Here is a tiny trained network, its code and every weight. The questions are about switching its units off for an input and a target symbol, where a switched-off unit gives its printed mean instead of its output.

import numpy as np


def w(rows, s, z=0):
    codes = np.array(rows[::2]) - 128.0
    scale = np.full(codes.shape[1], s)
    scale[-1] = z or s
    return codes * scale


def f(y):
    return np.maximum(y, 0)


def softmax(a):
    e = np.exp(a - a.max(-1, keepdims=True))
    return e / e.sum(-1, keepdims=True)


def log_softmax(a):
    a = a - a.max(-1, keepdims=True)
    return a - np.log(np.exp(a).sum(-1, keepdims=True))


def net(x, mask):
    ids = ['αβγδεζθλμξπστψ'.index(c) for c in x.split()]
    T = len(ids)
    res = E[ids] + P[:T]
    u = 0
    for l in range(2):
        q, k, v = (res @ M[l].T for M in (Q, K, V))
        z = softmax(np.where(np.tri(T) > 0, q @ k.T / 3**0.5, -1e9)) @ v
        res = res + np.where(mask[u], z, O[l][:, -1]) @ O[l][:, :-1]
        u += 1
        y = f(res @ A[l][:, :-1].T + A[l][:, -1])
        res = res + np.where(mask[u : u + 16], y, B[l][:, -1]) @ B[l][:, :-1]
        u += 16
    return log_softmax(res[-1] @ U[:, :-1].T + U[:, -1])


Q, K, V, O, A, B = {}, {}, {}, {}, {}, {}
E = w([
[53,160,104],'α',
[135,174,150],'β',
[179,122,121],'γ',
[78,40,158],'δ',
[85,159,128],'ε',
[151,165,149],'ζ',
[76,162,135],'θ',
[214,172,157],'λ',
[174,107,103],'μ',
[134,100,96],'ξ',
[137,16,166],'π',
[95,109,100],'σ',
[85,159,129],'τ',
[115,125,250],'ψ',
],0.025)
P = w([
[190,56,139],'0',
[76,189,160],'1',
[195,16,184],'2',
[76,186,169],'3',
[194,8,202],'4',
[73,186,180],'5',
[185,5,207],'6',
[67,180,179],'7',
[187,2,219],'8',
[70,187,183],'9',
[189,1,218],'10',
],0.004)
Q[0] = w([
[123,134,187],'L0H1',
[138,9,238],'L0H1',
[112,42,246],'L0H1',
],0.011)
K[0] = w([
[96,123,151],'L0H1',
[61,41,254],'L0H1',
[119,124,218],'L0H1',
],0.016)
V[0] = w([
[147,204,29],'L0H1',
[99,104,249],'L0H1',
[113,2,226],'L0H1',
],0.0046)
O[0] = w([
[154,176,207,22],'L0H1',
[136,217,1,230],'L0H1',
[164,142,39,253],'L0H1',
],0.0069,0.0047)
A[0] = w([
[9,140,139,178],'L0N1',
[59,103,69,72],'L0N2',
[63,189,169,125],'L0N3',
[119,20,109,149],'L0N4',
[161,184,58,42],'L0N5',
[143,214,116,89],'L0N6',
[141,227,129,62],'L0N7',
[181,90,133,225],'L0N8',
[103,117,84,156],'L0N9',
[196,117,133,81],'L0N10',
[167,101,86,55],'L0N11',
[132,70,143,177],'L0N12',
[134,171,147,120],'L0N13',
[177,94,107,1],'L0N14',
[98,123,108,28],'L0N15',
[122,30,99,47],'L0N16',
],0.013,0.0071)
B[0] = w([
[58,84,32,192],'L0N1',
[173,237,150,175],'L0N2',
[106,108,195,177],'L0N3',
[152,42,72,208],'L0N4',
[90,70,246,194],'L0N5',
[199,79,164,181],'L0N6',
[196,2,138,175],'L0N7',
[121,250,99,254],'L0N8',
[178,174,115,192],'L0N9',
[81,120,83,185],'L0N10',
[47,147,143,185],'L0N11',
[195,90,96,170],'L0N12',
[141,72,127,159],'L0N13',
[51,142,97,154],'L0N14',
[144,57,137,131],'L0N15',
[39,97,176,180],'L0N16',
],0.0077,0.0083)
Q[1] = w([
[193,199,222],'L1H1',
[141,175,61],'L1H1',
[87,9,227],'L1H1',
],0.012)
K[1] = w([
[170,149,250],'L1H1',
[123,183,107],'L1H1',
[96,48,174],'L1H1',
],0.014)
V[1] = w([
[38,102,202],'L1H1',
[174,252,183],'L1H1',
[234,166,11],'L1H1',
],0.0031)
O[1] = w([
[148,115,108,44],'L1H1',
[142,252,226,37],'L1H1',
[172,79,55,252],'L1H1',
],0.0045,0.0032)
A[1] = w([
[55,109,168,177],'L1N1',
[87,170,199,253],'L1N2',
[170,115,183,123],'L1N3',
[146,57,124,224],'L1N4',
[99,94,100,175],'L1N5',
[189,188,112,249],'L1N6',
[125,71,107,160],'L1N7',
[110,126,190,81],'L1N8',
[150,219,183,148],'L1N9',
[150,72,110,164],'L1N10',
[50,103,92,28],'L1N11',
[89,251,118,180],'L1N12',
[141,137,92,64],'L1N13',
[173,106,142,237],'L1N14',
[140,108,115,155],'L1N15',
[159,95,135,206],'L1N16',
],0.015,0.0064)
B[1] = w([
[127,216,172,164],'L1N1',
[62,93,140,164],'L1N2',
[169,28,109,177],'L1N3',
[106,174,137,236],'L1N4',
[89,155,165,226],'L1N5',
[98,89,33,254],'L1N6',
[153,172,184,219],'L1N7',
[149,16,191,138],'L1N8',
[75,87,191,191],'L1N9',
[125,168,127,213],'L1N10',
[187,8,99,223],'L1N11',
[254,174,208,191],'L1N12',
[85,116,126,159],'L1N13',
[122,172,131,211],'L1N14',
[129,151,124,174],'L1N15',
[118,178,127,195],'L1N16',
],0.0099,0.011)
U = w([
[119,94,138,145],'α',
[168,140,220,96],'β',
[234,179,148,212],'γ',
[67,75,63,145],'δ',
[61,147,147,121],'ε',
[107,24,143,68],'ζ',
[51,139,151,113],'θ',
[208,21,77,35],'λ',
[144,154,14,2],'μ',
[47,206,84,87],'ξ',
[73,151,107,131],'π',
[64,98,75,216],'σ',
[55,149,150,120],'τ',
[89,254,166,79],'ψ',
],0.012,0.0082)

Each question gives the input, a string of symbols that net reads in full, and the target symbol t.
The units are the heads (3 rows each of Q, K, V and O) and the neurons (one row each of A and B). Each row of codes is followed by its name. A weight is (code - 128) times the scale printed after its matrix; where a second scale follows, it is the last column's (O, A, B and U).
mask holds one flag per unit, layer by layer, with each layer's heads first. A switched-off unit (its flag False) gives its mean, the last column of its rows in O or B, instead of its output. The means were averaged over made-up inputs and are rounded, as every weight is.
A unit's drop is (log p(t) with every unit on - log p(t) with that unit switched off) / (log p(t) with every unit on - log p(t) with every unit switched off).
The circuit of an input: a set's keep is (log p(t) with only the set's units on - log p(t) with every unit switched off) / (log p(t) with every unit on - log p(t) with every unit switched off). Starting from the 12 units with the biggest drops (on a tie, the unit counted first), units are removed one at a time, each time the one whose removal leaves the highest keep (on an exact tie, the one counted first), for as long as the keep stays at least 0.8.
units of the circuit, in order: the units of the circuit, biggest drop first
top k neurons: the k neurons with the biggest drops, biggest first
top k neurons in layer l: the k neurons of layer l with the biggest drops, biggest first
drop of u: that unit's drop, to one decimal
input γ γ γ γ γ δ μ, target σ: units of the circuit, in order -> L0N11; L1N12
input γ δ γ δ α π δ μ ξ ψ τ, target γ: top neuron -> L0N2
input γ θ π λ γ δ γ, target σ: top 2 neurons -> L0N5; L0N4
input γ ζ λ ξ λ ψ α, target γ: top 3 neurons in layer 0 -> L0N2; L0N1; L0N5
input ψ γ ξ σ γ β θ, target γ: top 2 neurons -> L1N12; L0N2
input ψ τ γ γ γ σ σ, target γ: units of the circuit, in order -> L0H1; L0N2; L1N12
input σ π β γ ψ ζ γ β ξ, target γ: top 3 neurons -> L0N2; L0N9; L1N12
input τ ψ ζ ξ γ λ σ γ θ, target γ: top 2 neurons -> L0N2; L1N12
input λ α δ γ β π ξ ξ λ ξ μ, target δ: units of the circuit, in order -> L0N11; L1N12
input μ ψ σ σ β ψ, target ψ: top 2 neurons in layer 0 -> L0N8; L0N1
input ζ ψ ζ γ γ λ ξ λ μ, target γ: top 2 neurons -> L1N12; L0N11
input γ ψ β ψ λ ξ γ π ξ ξ, target ξ: top 3 neurons in layer 1 -> L1N11; L1N3; L1N12
input μ δ γ, target σ: top 2 neurons -> L0N5; L0N2
input λ γ γ ξ ψ ξ ε σ ε, target γ: top 3 neurons -> L1N12; L0N4; L0N7
input ξ ε μ, target ξ: top 2 neurons in layer 1 -> L1N11; L1N12
input γ γ γ, target μ: top 2 neurons -> L0N8; L1N6
input γ ψ β ψ ζ ξ λ γ β μ, target μ: top 2 neurons -> L1N6; L0N2
input ψ ξ τ, target γ: top 2 neurons in layer 1 -> L1N12; L1N6
input β π λ β, target β: top 4 neurons -> L0N8; L0N7; L0N3; L1N6
input γ ζ μ β τ ψ σ, target γ: top 3 neurons -> L0N2; L1N12; L0N7
input τ β μ, target ξ: top neuron -> L1N11
input π λ β γ γ ξ γ γ δ λ, target λ: top neuron -> L1N3
input δ ξ β μ, target μ: top 2 neurons in layer 1 -> L1N6; L1N9
input λ ψ μ λ β β ε, target γ: top 3 neurons in layer 1 -> L1N12; L1N6; L1N9
input β μ γ γ γ β, target β: top 4 neurons in layer 0 -> L0N8; L0N7; L0N3; L0N2
input ζ γ γ ζ, target ζ: top 3 neurons in layer 0 -> L0N4; L0N1; L0N3
input γ ξ γ β τ γ γ ζ γ ψ, target ψ: top 3 neurons in layer 0 -> L0N8; L0N1; L0N2
input β λ γ α τ ζ, target ζ: drop of L0H1 -> 0.5
